(in the rows, 128 means zero)
Each row is followed by its class; each block has classes of its own.
[118 130 136 120 177 129 113 133 150 193 107 112 139 114 133 116  75  92
 201 142 123 130 145 154 150 154 149 133 147 121 142 101] : U
[119 150  87 167 180 123 102 136 118 142 125 127 121 129 112 111 100 145
 154 127 150 133 103 161 144 109 113 130 107 121 107 128] : N
[123 117 124 181 152 115 106 122 116 149 136 162  96 131 137 111  74 135
 146 123 178 118 130 171 145 112 109 128 108 164 108 156] : X
[122 128 147 148 145 120 136 125 165 235  94 128 129 135 138 130 106 104
 124 150 121 117 147 158 126 140 138 161 140  84 151 113] : N
[111 107 177 138 139 112 114 132 135 246 100 134 118 134 161 144  87  95
 161 161 146 109 161 163 129 140 149 154 116 110 152 112] : U
[132 136 142 143 157 101 125 134 163 233 118 131 133 139 130 148 101 119
 130 140 110 102 142 156 108 136 147 156 123 118 143 104] : N
[113 125 156 140 148 117 100 139 166 215 116 147 128 137 149 102  79 108
 151 146 132  90 145 164 120 140 156 157 122 118 145 123] : W
[110 141  98 195 163 120 136 141 119 163 144 147 113 151 107 111  82 124
 136 141 149  95 133 163 145  97 104 147 103 107 126 167] : N
[112 131  97 169 162 114 118 128 116 188 139 146 118 134 120 114  75 130
 166 130 147 112 136 161 148 126 118 128 107 136 113 138] : U
[111 120 138 150 147 121 105 147 168 227 126 140 141 136 151  98  74 113
 156 139 111 108 143 166 138 144 157 143 110 121 147 118] : W
[115 134 104 166 181 129 125 130 133 133 142 152 120 156 114 109  99 130
 152 117 146 139 135 161 154 108 110 127  92 121 100 154] : H
[142 122 130 133 193 114 132 113 152 148 122 114 115 115 108 130  86  96
 144 159 111 105 150 138 154 144 146 132 153 107 132 122] : E
[125 128 145 147 174  93 117 136 156 223 117 135 119 154 144 138  74  94
 139 135 133  91 154 161 133 136 151 158 118 122 131 109] : U
[131 114 117 179 155 118 126 121 126 151 128 159 106 131 119 114 101 141
 161 137 143 141 138 154 151 115 107 122 102 129 103 145] : H
[141 136 118 155 160 120 108 118 156 178 102 104 121 108 128 127  99 113
 167 154 126 133 127 136 155 150 134 134 155  85 132  91] : Z
[118 137 122 144 189 130  98 127 142 173 124 117 129 120 138 116  99 119
 167 138 129 127 160 154 147 136 150 122 135  92 150 119] : S
[122 125 144 137 147 109 125 120 130 223 132 121 133 127 129 144  81  99
 166 138 112  88 147 152 125 133 155 147 117 135 157 122] : S
[118 121 122 106 159 145 109 108 139 147 125 115 144 121 102 131  68  87
 158 143 129 102 133 141 155 138 131 141 127 102 115 125] : X
[111 117  92 162 137 110  83 117 122 183 137 164 118 146 114 107  68 123
 151 133 157 108 121 158 158 120 117 130  86 112  94 143] : W
[124 110 154 144 141 111 111 126 140 221 119 153 128 134 135 140  81 121
 154 164 128  92 147 165 119 134 130 161  95 106 126 133] : H
[133 118 131 123 184 128 131 120 153 138 125 119 135 126 106 124  83  84
 151 161 118 117 145 130 177 133 147 138 136  91 120 125] : E
[116 139  90 159 160 139 116 127 134 139 127 142 130 127 122 101  89 152
 139 111 147 109  94 170 141 113  96 144  95 130  96 141] : X
[114 130 159 140 167 115 138 122 168 239  95 135 117 143 144 130  90  87
 145 145 132  96 163 165 126 145 143 165 141  94 149 115] : U
[140 118 152 132 179 115 110 118 138 148 110 133 128 123 131 154  94 129
 142 174 135 118 154 160 142 153 131 127 120  95 111 123] : H
[136 113 129 123 185 132 122 129 172 143 123 122 141 120 113  98 100 104
 159 145 111 140 145 134 173 133 145 127 139  98 116 105] : E
[111 143  93 176 178 134 106 139 124 165 131 141 121 133 127  94  98 151
 141 127 145 132 114 179 140 108 109 133  95 124 117 147] : N
[127 144 104 178 162 113 110 128 136 159 138 136 112 133 127 105  86 132
 159 128 153 124 113 158 158 120 117 134 123 131 114 131] : Z
[130 112 120 113 175 133 112 114 152 164 130 121 140 114 100 113  82  96
 162 160 110 113 148 137 161 144 139 133 137  89 121 120] : E
[117 142 102 186 150 128 136 138 108 159 135 132 126 136 116 117 101 135
 133 141 148 123 127 150 138 119 111 131 112 123 122 148] : N
[130 116 130 137 179 136 126 117 161 167  99 120 124 108 124 102 106 109
 161 153 123 143 137 144 164 139 136 135 148  86 129 110] : E
[148 114 131 124 142 112  99 112 140 132 118 107 136 116 116 115  77 104
 129 169 138 102 123 135 185 147 131 140 152  91  98 101] : Z
[133 127 102 163 171 107 102 134 139 142 133 157 122 146 125 103  92 146
 144 117 148 138 124 165 151 124 109 129 102 133  85 132] : H
[143 119  90 177 159 106  98 113 109 152 141 163 107 129 114 114  83 144
 127 115 148 131 130 148 158 120 114 119 115 139  91 136] : L
[116 122 129 161 138 127 112 119 146 225 118 146 129 131 130 117  65 112
 133 144 132  72 128 148 127 114 136 186  96 106 121 128] : X
[114 137 160 143 146 122 118 138 152 246 126 113 145 143 149 134  71  86
 162 151 131  95 135 165 133 148 150 166 115 117 148 114] : Z
[118 127 139 151 136 126 136 111 143 252 118 138 134 127 117 145  68 109
 152 159 107  67 140 141 122 125 135 188 105 111 142 131] : K
[102 126 111 177 141 121 118 145 116 150 134 148 111 146 133 103  99 137
 166 115 159 129 108 172 145 107 107 117  85 147 119 149] : W
[138 133 100 198 161 119 115 140 133 133 119 152 105 115 142 109 101 172
 142 133 141 137 125 147 151 113 107 133 120 137 120 136] : K
[122 134 107 158 160 116 119 103 117 166 113 141 116 140 115 115 108 125
 150 113 164 119 109 164 151 111 102 139 100 119  96 134] : S
[133 112 173 121 157 113 130 110 139 233 116 125 133 128 122 153  80  93
 144 145 112  85 153 159 123 147 148 155 127 123 136 107] : L
[117 135 138 147 146 117 116 120 154 240 129 120 122 133 127 125  70  92
 161 148 118  79 133 159 130 132 143 170 126 107 154 122] : Z
[126 127 112 169 163 118 107 134 112 144 151 141 121 134 122 126  78 144
 144 137 143 110 141 150 148 120 116 128 106 153 113 143] : K
[108 134 136 137 159 136 136 128 156 172 111 122 138 128 132 130  89  94
 169 154 122 126 147 143 155 151 152 125 139  87 154 128] : W
[121 144 140 160 170 119 134 126 158 231 102 131 126 133 143 139 107 113
 156 138 118  95 140 158 118 123 143 166 109  89 155 118] : S
[120 126 154 143 150 120 120 125 148 212 119 129 123 138 148 147  78  97
 128 135 131  95 151 153 114 142 151 158 125 130 148 123] : X
[138 134 142 130 189 110 118 111 153 173 124 124 136 125 123 142  94 114
 151 148 125 105 167 153 146 151 150 123 140 100 131 114] : S
[130 121 169 155 148 103 135 130 160 218 116 148 121 132 144 145  98 130
 142 156 116  85 145 163 111 139 150 141 100 134 141 120] : W
[110 136 106 163 185 135 119 132 133 167 123 141 115 130 128  98 101 139
 170 122 143 129 128 173 142 115 109 126 100 129 114 136] : U
[112 122 146 153 146 123 120 119 154 244 106 125 123 127 134 121  83 112
 150 146 123  99 152 140 134 126 149 179 136 100 150 105] : K
[113 129  98 154 172 126  83 121 110 151 158 147 121 144 102  92  87 137
 128 129 156 118 132 161 147 101 120 126  95 135  91 145] : N
[139 130 146 154 147 107 105 129 144 216 126 121 125 133 143 159  88 111
 145 159 119  98 129 146 128 135 146 153  99 119 133 108] : Z
[136 137  93 196 179 114 113 121 128 188 122 152 108 129 132 104  80 134
 136 108 141 135 133 160 150 132 121 133 128 132 112 129] : L
[120 127 102 182 162 127 109 127 122 161 143 158 111 143 128 103 106 127
 156 113 145 137 140 154 150  98 113 121  85 131 120 153] : S
[114 116 133 154 142 125 113 111 122 233 124 125 131 133 117 135  57  98
 140 163 127  76 152 136 145 129 140 175 112 104 131 128] : K
[111 134 154 152 146 122 133 135 155 220 100 133 123 135 143 118 105 113
 130 150 136 110 140 160 122 122 144 170 135  92 156 124] : N
[114 140 106 162 180 133 120 126 142 154 135 146 124 135 113 106  85 143
 163 123 139 117 131 156 156 103 112 143 108 125 113 141] : K
[117 133 103 149 164 113 132 118 136 177 129 145 124 132 108 104  85 131
 165 121 142 109 123 164 153 124 113 134 117 134 100 127] : U
[133 155  86 186 168 126 123 135 151 151 108 145 126 124 120  71 119 165
 123 123 145 134 106 154 135 117 107 148 133 113  98 121] : N
[107 142  98 147 159 121 111 134 135 175 127 159 122 128 126 101 103 154
 187 110 154 137 111 168 136 113 111 131 103 138 109 129] : U
[119 142 102 167 187 122 118 112 137 167 128 143 116 138 116  95 114 142
 161  99 149 131 125 169 146 108 113 124 105 130 105 129] : S
[120 139 137 164 158 122 119 124 145 219 120 115 116 141 133 141  79  92
 136 162 126  76 136 155 131 133 134 170 117  82 148 129] : Z
[119 126 153 136 185 136 112 132 157 134 104 123 118 117 138 123 110 126
 165 157 122 122 134 157 145 121 149 123 111  98 141 120] : W
[124 147  86 176 173 122 130 118 132 176 131 140 128 129 115 111 112 151
 164 107 132 125 118 162 140 119 108 123 101 127 112 131] : S

A new block, with new classes.
[138 137 142 157 148 156 133 157 133 130 119 164 121 110 108 161 106 110
 134 139 122 168 126  95 142 175 154 140 100 118 118 101] : J
[102 125  47 119 113 161  73  79 139 131  98 106  99  90 141 104 106 119
 119 136 198  44 140 140 103  81  77 111 165 121 116 161] : Y
[133 104 147  97 166 148 154 147 115 136  68 112  96 111 109 129 132 115
 114 156 140 134 116  90  58 186 178 177  96 135 100 100] : M
[ 85 131 121 165 115 216 165 122 151  89 162 120  73  99  72 161  28 126
 141 148 152 161 161  90 141 170 135 110  83  77 135  95] : A
[119 126  73 109 128 153  79  72 133 143  93  85  93 117 115 109 152 109
 113 143 160  54 107 122  60  97 115 141 153 142 111 146] : M
[104 135 205 147 119 135 174 103 162 128 180 147  99 142 122 137 124  61
 139 131 160 132 119 137 132  79 121 101 148 151 164 199] : M
[200 168 147 129 124 134 170 115 171 103 104  73 148 193  85 182 163 151
 110  93 108  67 162  91 109  99  83 130 184 110  85 139] : F
[101 139 111 150 117 181 132 149 132 118 148 121  96 111 121 132  69 121
 129 150 142 163 165 104 131 155 127 126 117 114 135 101] : A
[153  89 151 132 134 139 175 106  97 124  87  95 105 140 133 181 105 117
  94 140 127 122 116 113 107 187 169 145  63 120 113  82] : Y
[138 123 172 140 159 105 165 167 132 148 101 115 145 162 154 153 153 125
 123 154 100  95 123 123 119 117 149 146 147 158 124  78] : J
[141 115 161  91 164 123 242 149 107 146 143  89  91 162 145 174 106  90
 139 130 122 243 126 112 122 155 181 174  74 137 130 117] : G
[131 114 183 135 138 135 215 147 135 118 117  83 149 157 125 118 136 142
 132 166 120  77 158 116 121 112 116 119 150 142 119 105] : C
[110 114 135 157 132 195 184 143 128  91 149 142 115 112  72 164  80 114
 151 127 151 147 171  71 165 162 111 109 106 102 132 114] : Y
[134 176 162 126 152 125 159 139 169 124 146 113 145 143  94 143 134 118
 168 130 140 153 176  93 161  74 104 112 123 114 139 216] : A
[214 199 122 133 150  87  81 123 165 119 134  62 125 196  74 176 183 144
 134  65  91 108 121  86 106  73 103 134 164 128  93 147] : J
[134 134 105 138 122 151 118 115 121 109 113 142 128 128  85 148 103 111
 121 160 104 128 155  85 128 145 123 125 128  83 116 120] : Q
[169 134 103 143 121 109  82 123 125 122 138  63 112 179 122 152 148 147
 121 109 105 100 128 116 112  88 105 131 160 132 122  85] : Y
[150 128 184 135 167 119 131 114 140 127 103  63 177 124 107 134 126 105
 130 180 130  75 145 117 131 143 134 129 143 152 129 125] : C
[145 125 128  67 147  99 252 136  85 135 146  81 139 140 141 184 130  70
 128 145 102 219 132 100 123 151 161 160  98 100 147 135] : Q
[152 117 182 118 140 105 246 112 131 106 106  61 176 166 153 149 141  94
 103 157 142  68 138 123 109 132 124 126 183 142 149  94] : F
[172 187 101 125 113 133 109  99 158 143 143  74 116 169  72 165 150 153
 132 122 107  79 135 119 100  66 112 113 153 123  76 159] : C
[142 119 131 134 150 135 171 147 125 136 124  61 142 135 127 122 107 134
 117 180 120  61 174 108 114 133 113 133 160 137 116  94] : C
[198 163 135 164 133 134 106 122 171 137 116  88  91 178  66 111 128 159
 144 139 133  94 133  61 101  77 120 120 143 107 107 102] : A
[131  66 168 127 144 126 216 183  84 141 124 133  84 139 205 107 100 119
 127 171 132 227 154 105 128 174 154 166  58 107 153  92] : Y
[123 163 144 173 134 156 167 179 142 104 177 147 142 119  75 146  92 124
 160 143 135 180 180  81 182 149 127 112 111 102 151 109] : A
[144 136 121 150 152 175 158 142 139 120 132 156 100 131  76 169  74  95
 142 139 138 190 164  75 153 158 140 133  96 109 104 150] : G
[122 124 128  53 153 100 239 170  81 174 118 107 136 120 141 136 144 115
 141 174 115 190 117 115  95 149 188 184 111 120 133  66] : Q
[141 121 121 150 119 157 208 149 115  84 155 118 141 104  72 169  84 116
 126 128 162 141 150 104 140 183 112 120 134 107 136  94] : Y
[121 161  60 103 154 167  75 132 152 127  90  56  73 111 126 119  86 137
 117 132 164  96 181  89  88 118 118 149 139 102  93 120] : A
[158 171 113 137 128 115 131 121 162 107 139  50 100 183  94 163 129 152
 129 101 115  90 138 101 109  68 123 115 148 109 114 103] : A
[194 154 126 174 113 119 108 107 167 156 116  84 132 200 112 147 166 160
 113 151 104  49 140 104 113  72  96 123 159 107 101 105] : F
[180 160 140 153 141 135  54 100 162 124 133  50 119 176  73 161 137 148
 138 134  79 108 146  90 118  99 109 121 122 115  93 152] : C
[116  99 166 150 180 120 148 164 137 137 103  89 113 152 167 100 152 120
 121 161 129  46 187 104 138 101 128 158 155 140 147  67] : M
[117 148 173 151 139 152 146 120 166  93 166 103 111 177  92 136 111  98
 145 101 148 156 175 103 157  91  73 101 133 143 129 209] : G
[104 129  87 114 110 175  78  78 131 127 115  97 100  95 124  99 101 145
 120 131 142  78 122 138  96 120 104 118 134 131 105 134] : C
[154 123 177  91 189 127 212 191  98 117 136  64 142 146 129 125 138 118
 155 142  99 235 182  52 135 185 145 163  73 126 129 132] : C
[134 122  70 112 139 158  96  80 119 120  96  61 109  96 107 125 109 102
 120 130 193  88 125 103  94 141 112 130 130 124 119 124] : Y
[133  92 151  98 134 161 182 146 104 144  85 108 100 113 135 142  95 150
 101 144 105 130 104 110  72 186 162 147  77 139  80  89] : C
[ 96 115 104 149 133 179 165 156 121 109 146 150  92 158 118 177  89 116
 146 135  97 203 161  94 158 134 140 128  88 111 112 114] : G
[120 116 106 111 145 153  95  94 142 139  96  70  65 124 122 110 116 103
 106 151 162  51 116 108  47 108 131 146 165 143 111 114] : M
[132 148  51 134 131 140 168 172 119 145 158 120 103 110 114 198  84 138
 118 152 109 150 137 124 108 159 148 159 122  93 104  81] : J
[106 131 163 122 163 142 185 154 140  86 108  89 125 185 125 128 120 106
 129 147 139 125 202 103 125 112 111 133 158 151 115 148] : G
[110 108  77 147 112 163 164 148 122 141 160 123 130  86 138 177  57 117
 103 165 129 143 133 122 125 184 113 126 109  92 132 107] : F
[114 106 180  89 166 121 187 156 108 144 131 106 118 107 151 149  95  87
 129 137 113 191 133 103 142 168 165 167  96 116 154  85] : Q
[124 104 176 110 102 165 231 113 114 105  99 113  83 162 143 149 102 153
  86 111 104  86 128 128  84 147 147 118 101 137  83  98] : C
[ 95 111 114 148 138 168 166 154 128  93 144 122  99 127 120 178  66 108
 122 114 128 167 150 117 152 159 135 127 107 122 120  92] : G
[183 130 182 151 121 140 156 135 155 128 128  65  81 196 146 163 129 140
 111 117  91 122 141 114 112  98 130 134 134 124  89  96] : C
[142 137 167  97 153 117 200 171 103 115 170  77 128 131 118 132 118 114
 137 112 121 213 135  88 118 172 143 130  78 137 132 143] : C
[ 92 149 192 150 121 169 236  91 168  86 181 137 113 158  92 139  98  63
 166 122 192 160 164 130 179  82 103  90 149 138 158 191] : G
[154 108  88 125 143 126 155 109 125 116  76  53 105 154 136 120 123 137
 109 161 161  22 157 105  84  96 114 136 176 116 111  75] : Y
[141 142 125 135 126 117 182 118 139 103 119  71 143 180 114 155 149 121
 123 157 151  49 175 127 114  72 100 116 189 131 120 132] : Y
[111 103 101 114 144 160 108 112 120 135  65 105  73 117 133 121 121 118
  96 175 147  96 129 112  50 158 159 162  95 119  93 121] : M
[129 112 175 152 150  95 186 125 131 138 134  97 142 152 141 142 153 108
 110 155 126  36 149 145 139 102 134 140 158 148 158  93] : M
[126 112 145 122 156 121 150 134 142 116 102  31 160 174 155 123 141 128
 115 170 114  65 165 100  97 110  89 132 182 138 137 101] : F
[150 147 145 113 180 103 181 179 112 160 146 100 119 135 118 155 117 115
 145 170 116 203 133  90 107 173 180 175  87 123 134  96] : J
[129 126 132 110 146 102 130 137 132 121  68  68 135 162 147 115 137 153
 116 170 113  61 132 125  76  97 146 140 166 143 121  70] : A
[ 86 117  50 114  92 153 164 104 108 128 142  63 141 104 158 111  96  99
  99 199 180  95 117 156  59 152 103 123 191 136 147  84] : F
[132 105 150 116 135 130 226 145 100 115 104 105 103 160 157 201 105 117
  88 133  88 139 108 123  84 181 178 152  96 133 107  68] : J
